Moves between objects:
q963: p>q72, i>q204
q392: p>q132, i>q889
q101: p>q740, i>q108
q72: p>q317, i>q331
q903: p>q22, i>q472
q439: p>q168, i>q475
q63: p>q36, i>q963
q296: p>q472, i>q542
q791: p>q101, i>q314
q781: p>q598, i>q172
q666: p>q11, i>q63
q542: p>q960, i>q528
q493: p>q545, i>q247
q540: p>q314, i>q318
q475: p>q241, i>q741
q926: p>q960, i>q525
q597: p>q108, i>q823
q204: p>q331, i>q82
q82: p>q963, i>q413
q164: p>q823, i>q503
q243: p>q362, i>q666
q525: p>q542, i>q485
q736: p>q518, i>q150
q691: p>q202, i>q903
q134: p>q314, i>q178
q413: p>q204, i>q914
q844: p>q331, i>q17
q634: p>q241, i>q476
q751: p>q439, i>q751
q318: p>q143, i>q691
q150: p>q741, i>q258
q598: p>q903, i>q984
q421: p>q472, i>q963
q960: p>q247, i>q901
q643: p>q258, i>q475
q151: p>q448, i>q351
q168: p>q914, i>q597
q362: p>q643, i>q11
q503: p>q844, i>q634
q314: p>q108, i>q540
q247: p>q518, i>q566
q178: p>q351, i>q172
q476: p>q740, i>q101
q154: p>q296, i>q472
q914: p>q36, i>q392
q902: p>q377, i>q439
q901: p>q63, i>q518
q741: p>q82, i>q317
q518: p>q421, i>q243
q241: p>q72, i>q82
q545: p>q151, i>q605
q311: p>q493, i>q960
q472: p>q72, i>q643
q924: p>q132, i>q475
q202: p>q781, i>q22
q11: p>q475, i>q924
q984: p>q178, i>q525
q17: p>q351, i>q740
q507: p>q404, i>q202
q377: p>q741, i>q168
q351: p>q791, i>q889
q823: p>q889, i>q72
q317: p>q413, i>q902
q566: p>q154, i>q421
q404: p>q854, i>q781
q331: p>q924, i>q413
q672: p>q605, i>q507
q448: p>q476, i>q791
q854: p>q691, i>q598
q740: p>q134, i>q545
q528: p>q901, i>q736
q172: p>q984, i>q493
q143: p>q503, i>q448
q132: p>q164, i>q143
q36: p>q751, i>q132
q485: p>q528, i>q854
q605: p>q926, i>q404
q258: p>q666, i>q241
q108: p>q545, i>q507
q889: p>q143, i>q151
q468: p>q503, i>q914
q22: p>q134, i>q311

The rows follow the links: the fewer symbols apart two objects are, the more alike their rows tend to be.

Each row is also shifted at random along 6 hidden directions that mean nothing.

Name the object of each row.
-40 2 12 -6 0 1 11 6 13 2 6 -15 -22 -12 0 -1 -5 11 -5 -10 13 -3 10 0 -4 -2 16 -23 -21 17 16 -3 -9 -15 -9 -11 6 12 -4 9 -3 1 -28 -7 -2 8 3 7 21 0 6 -12 -18 2 5 -9 -> q143
43 1 -11 6 -3 -1 6 1 -9 1 4 -10 21 2 10 -15 -4 -16 -1 1 1 -5 -10 5 11 3 1 21 6 1 -30 23 19 5 19 -1 3 -15 13 8 -23 -2 2 4 -6 -32 7 7 0 9 20 -3 2 3 -8 11 -> q150
22 -7 6 0 6 10 -9 -4 8 -4 15 -8 -14 -5 -13 -10 -5 3 -9 17 -2 2 13 -17 -9 -4 -1 -3 -4 -12 14 -2 -6 5 -10 7 -7 -5 -1 -8 8 -6 3 -3 2 5 -8 -2 1 -14 -9 7 -6 -14 13 3 -> q318
22 21 -10 -7 -7 -4 9 22 1 22 -12 -11 5 -10 26 5 -4 6 19 -6 22 15 -5 14 15 -12 15 -3 -4 21 -8 -15 -6 -1 12 -27 3 3 0 12 -8 12 -21 -9 -26 -1 -13 13 20 10 10 -5 -7 -7 2 -35 -> q72
-6 -20 -11 5 -15 2 -27 -20 1 -16 -4 21 -11 4 -27 -8 -8 -7 -6 -17 -7 22 8 -29 -10 8 13 24 2 -17 8 7 6 2 17 22 -17 -18 8 15 -14 9 15 4 -11 16 25 -13 -42 -3 -5 -7 8 -9 -3 -2 -> q241
73 9 -15 12 4 -8 1 10 -10 7 0 -4 24 10 7 -16 0 -12 7 6 -2 9 9 2 11 0 6 18 5 -1 -12 -9 1 13 18 6 -2 -8 9 7 -4 9 0 -8 -3 -10 6 15 -4 2 -2 -11 5 -3 2 -6 -> q204
-29 10 11 12 8 5 25 1 7 10 -13 -2 9 8 4 -2 16 13 5 19 -2 -6 25 6 -4 6 4 -8 7 10 3 -17 -32 9 -4 -6 12 21 8 -5 15 0 4 7 20 20 -13 -1 15 7 -32 -15 -8 -14 2 -2 -> q17
-19 -5 11 0 4 2 -3 -15 3 -7 1 -1 -2 -9 10 7 -11 -10 2 8 -6 -6 -11 3 1 2 -20 -5 12 -4 4 13 7 -8 -12 -2 -13 12 -9 -5 -1 1 15 12 5 6 -12 -8 -8 -3 1 12 7 -1 -1 1 -> q311
17 -1 -8 -8 1 -14 -1 3 -5 -7 20 -22 1 -20 -7 0 -21 -22 -7 -12 3 -9 -6 14 12 0 -14 -11 -10 4 -10 5 21 -18 -10 -1 2 13 -7 17 -7 3 -12 -15 6 -6 10 9 0 -14 44 0 -9 31 -12 6 -> q485
-33 2 4 3 7 6 11 4 9 0 9 -14 -1 10 -20 -2 7 3 -2 1 -2 -21 29 7 -10 8 6 -13 -7 8 5 -2 -8 -7 -1 1 21 13 -1 4 6 -4 -10 -8 20 0 16 -3 -1 5 0 -14 -18 22 -5 13 -> q151
-39 6 -18 -11 -4 -6 -7 16 -11 5 -20 4 -3 14 3 19 18 3 4 -5 -4 9 -4 20 0 0 -13 16 -9 -13 11 -9 11 3 -14 -3 9 6 -12 -15 15 -12 -1 -10 6 -15 -4 -8 -3 -7 -5 14 -13 13 4 0 -> q781
15 -7 -2 -3 -13 -3 -5 -8 2 -5 -1 8 -9 -10 -11 -8 -1 6 -6 -14 7 22 2 -18 -1 -3 12 2 -7 -2 -2 -14 -10 2 5 -2 -4 -8 12 10 -4 1 -4 -2 -15 16 7 0 8 -5 -4 -8 -1 -19 3 -7 -> q924
25 6 3 -4 6 -1 3 4 -2 4 25 -17 20 -13 -2 -1 -10 -5 5 -1 13 -6 -10 10 16 1 -3 -14 4 26 -36 -6 4 -13 -3 -20 14 6 1 17 -5 1 -13 -15 -3 -2 -3 13 14 5 31 -1 -13 17 -13 0 -> q518
-64 -4 -6 2 3 -7 1 -3 5 -6 -11 0 -11 2 19 5 5 -6 -8 -1 -10 4 -10 5 -2 0 -12 10 -3 -16 24 19 12 1 -14 17 -8 3 -12 -12 3 -4 5 12 8 -12 -4 -7 -3 -13 -7 10 0 -3 7 4 -> q854
-49 3 -1 9 8 1 -12 -3 7 -7 23 -19 11 -10 -19 -7 -6 -1 9 -2 8 -6 4 -5 4 9 10 -22 2 22 -15 -7 2 -8 5 8 3 -4 -9 20 8 14 -7 -21 0 12 12 4 -13 -4 22 -5 -7 27 -5 -2 -> q421
2 12 16 10 7 -6 25 -8 6 5 5 -5 21 -25 20 -7 -1 5 5 12 8 -5 -15 4 17 1 -14 -20 19 18 -33 -10 -18 5 -5 -16 5 12 15 3 5 5 7 7 5 16 -24 9 33 2 -2 -4 8 -22 -8 -2 -> q736
-15 4 8 -16 -10 19 9 11 11 14 -1 -13 -20 -9 5 18 -14 8 5 2 16 -11 8 8 -5 -10 4 -17 -7 18 7 9 -7 -16 -1 -33 6 16 -5 5 -18 -4 -13 12 -10 5 -13 -8 9 15 12 3 -18 1 -7 -19 -> q791
10 -4 -9 13 -7 2 3 -6 -2 -3 -6 1 2 -3 -3 -12 4 -5 -2 -1 -5 0 3 -8 -1 5 10 6 5 -6 -6 5 1 13 23 16 -8 -12 13 7 -8 9 12 4 -3 0 8 -1 -12 0 -2 -7 21 -3 -5 2 -> q741
-29 -11 6 14 -2 1 7 -17 17 -14 25 -18 -4 -31 -4 -30 -15 -4 -21 3 6 4 -2 -20 2 5 8 -12 2 3 -15 17 -7 3 8 12 -6 -11 20 17 -16 4 -1 11 -2 8 3 6 16 -13 12 -9 5 -16 -6 4 -> q362
-10 -8 7 -12 -14 2 -3 -5 7 -1 12 -3 -7 -22 1 0 -20 -2 -7 -12 15 12 -18 -8 5 -5 4 0 -3 12 -17 10 4 -12 0 -23 -3 -4 8 15 -25 -4 -9 10 -20 3 -7 -2 15 1 23 1 -9 -15 -7 -8 -> q243
37 3 17 0 11 -8 19 1 3 3 5 -11 -6 -9 21 -15 -6 1 -6 1 5 -3 2 -4 5 -11 6 -16 -13 10 7 -1 -8 -2 -2 -3 -1 8 5 -1 -5 0 -15 1 -3 -1 -6 18 32 2 -5 -13 2 -16 9 2 -> q392
-10 -3 16 -4 -5 -8 8 -5 1 -4 -3 2 -18 -19 -8 -3 6 15 -4 -18 8 -5 -7 -9 -4 -5 14 -26 -12 9 3 -10 -10 -5 2 2 -1 1 3 2 5 -1 -12 -11 -8 13 7 4 17 0 -1 -8 10 1 2 2 -> q36
-7 -14 17 10 3 -6 -3 -18 17 -13 8 9 -18 -2 -7 -14 -14 0 -12 -7 -6 2 11 -25 -12 2 16 -13 -8 -5 30 11 -7 -5 1 24 -14 -3 -3 5 -2 14 -4 9 4 19 18 2 -10 -3 -12 -14 10 -10 6 1 -> q823

From each start, follow one symbol. Which object do you reach?
Answers are names.
37 -1 -9 -13 -20 3 -13 1 -6 9 -25 20 -15 -6 9 17 -9 -2 17 -16 9 16 -14 -5 1 -10 9 13 0 -7 11 -1 4 -2 14 -14 -18 -6 0 5 -18 7 7 10 -30 8 -6 -10 -13 9 -2 5 16 -13 2 -27
p	q413
11 5 1 3 8 2 9 -1 -2 2 14 -16 12 -6 3 3 -9 -13 1 12 -2 -17 2 16 7 3 -17 -10 8 7 -10 9 5 -6 -8 -4 4 15 -5 -1 0 2 5 -1 14 -5 -6 2 0 -3 16 5 -2 18 -8 8
p	q545
-7 8 -1 -11 -8 17 3 9 -2 13 -15 -3 -10 -4 -3 22 7 13 12 15 6 -4 5 9 -5 -1 -10 -1 3 3 5 -13 -12 2 -9 -26 3 15 -2 -9 6 -13 8 3 -2 12 -23 -17 2 2 -13 14 -12 -6 3 -17
p	q314
-72 -2 1 -7 -18 5 5 -7 14 2 -15 2 -15 -22 15 7 -6 8 -1 -15 14 17 -19 -8 1 -4 10 -2 -1 8 -7 12 -6 -5 9 -14 -7 -3 9 10 -20 3 -2 17 -22 10 -10 -10 13 8 3 -1 -5 -24 -3 -20
i	q241
-27 -15 7 -13 -16 -5 -23 -17 -2 -13 0 22 -12 -10 -25 10 -4 6 -1 -36 5 12 -15 -18 -5 4 13 -1 -9 4 -4 -7 8 -15 1 -4 -5 -6 -1 17 -8 -2 -4 -10 -16 21 22 -8 -14 3 12 -3 -1 5 -7 0
i	q963
-46 0 -18 -15 -10 1 -13 12 -4 3 -11 3 -20 10 7 19 -2 -5 -2 -8 -1 10 -10 11 -4 -5 -7 15 -9 -17 24 14 17 -5 -11 -1 -3 -3 -20 -13 -2 -7 -6 6 -7 -22 -3 -9 -7 -5 5 20 -9 8 6 -3
i	q22
4 -5 -7 -12 -8 15 -7 14 5 5 8 0 -14 18 2 13 -17 -10 -7 0 -4 -14 1 11 -9 -8 3 9 -2 -11 13 30 18 -11 5 -9 5 -9 -15 -5 -21 2 -7 18 -7 -24 8 -7 -16 10 20 13 -4 17 -8 2
p	q545
-3 1 -6 -7 0 -2 -6 8 -1 -2 9 18 2 11 -9 12 -3 -6 -9 -6 -8 1 -4 10 2 -5 -11 -1 6 -18 7 -12 -2 -2 -13 2 12 -2 -9 -11 9 5 1 2 11 4 4 0 -9 -8 3 8 4 10 -12 4
i	q404
-61 -1 -8 -4 -8 16 5 9 9 2 8 -23 -11 10 -16 8 -9 -9 -2 -4 0 -26 21 15 -11 4 11 -7 -10 9 7 24 12 -17 6 -7 15 12 -8 15 -18 1 -14 2 5 -14 18 -7 -16 12 25 -7 -18 36 -13 0
i	q545
-12 -7 -10 -5 -23 4 -16 -4 -6 -4 -5 13 -15 -14 -37 5 6 15 0 -25 10 17 3 -21 -7 3 15 -6 -7 -4 -9 -33 -11 6 14 -4 2 -10 14 15 4 1 4 -17 -14 29 14 -9 -10 -8 2 -1 4 1 -8 -13
i	q741
-8 9 -15 -4 0 -4 3 18 -3 6 1 4 2 7 9 9 -1 -3 -6 1 -3 5 -4 18 4 -8 -14 3 -3 -13 8 -5 2 4 -11 -3 10 -1 -6 -14 9 -1 -6 -1 4 -12 -5 5 10 -12 2 11 -2 4 -2 0
p	q854
7 0 0 -6 -2 -8 -1 -1 6 -6 24 -6 -1 -23 -13 5 -26 -13 -6 -10 3 -7 -3 10 8 -1 -13 -26 -1 1 -1 -10 0 -16 -11 -5 5 13 -4 13 1 12 -4 -7 9 20 4 7 1 -15 31 -1 3 20 -16 -3
p	q960
26 0 1 10 7 1 15 -8 -2 1 -8 -18 1 -6 14 -5 2 -11 1 22 -9 -10 8 6 2 3 -21 9 4 -7 1 14 3 7 -6 2 -10 19 6 -5 -3 -8 15 11 13 -10 -16 -4 6 -7 -9 3 -1 -10 8 8
i	q172
-18 9 -5 6 10 1 12 10 3 5 1 -27 4 -3 22 -4 6 -4 -1 26 -2 -8 -2 14 6 -3 -15 0 2 -2 2 13 6 8 -10 3 0 4 -4 -11 6 -5 3 4 10 -22 -21 3 12 -10 0 11 -6 0 7 3
i	q311
-1 9 9 5 8 9 21 2 13 7 9 -1 3 2 17 3 -12 -3 -7 20 -1 -14 2 13 2 -5 -10 -11 13 -1 7 12 -12 -2 -7 -7 7 9 -1 -11 -5 7 3 24 13 3 -14 2 13 4 -3 1 3 -8 -8 3
i	q605
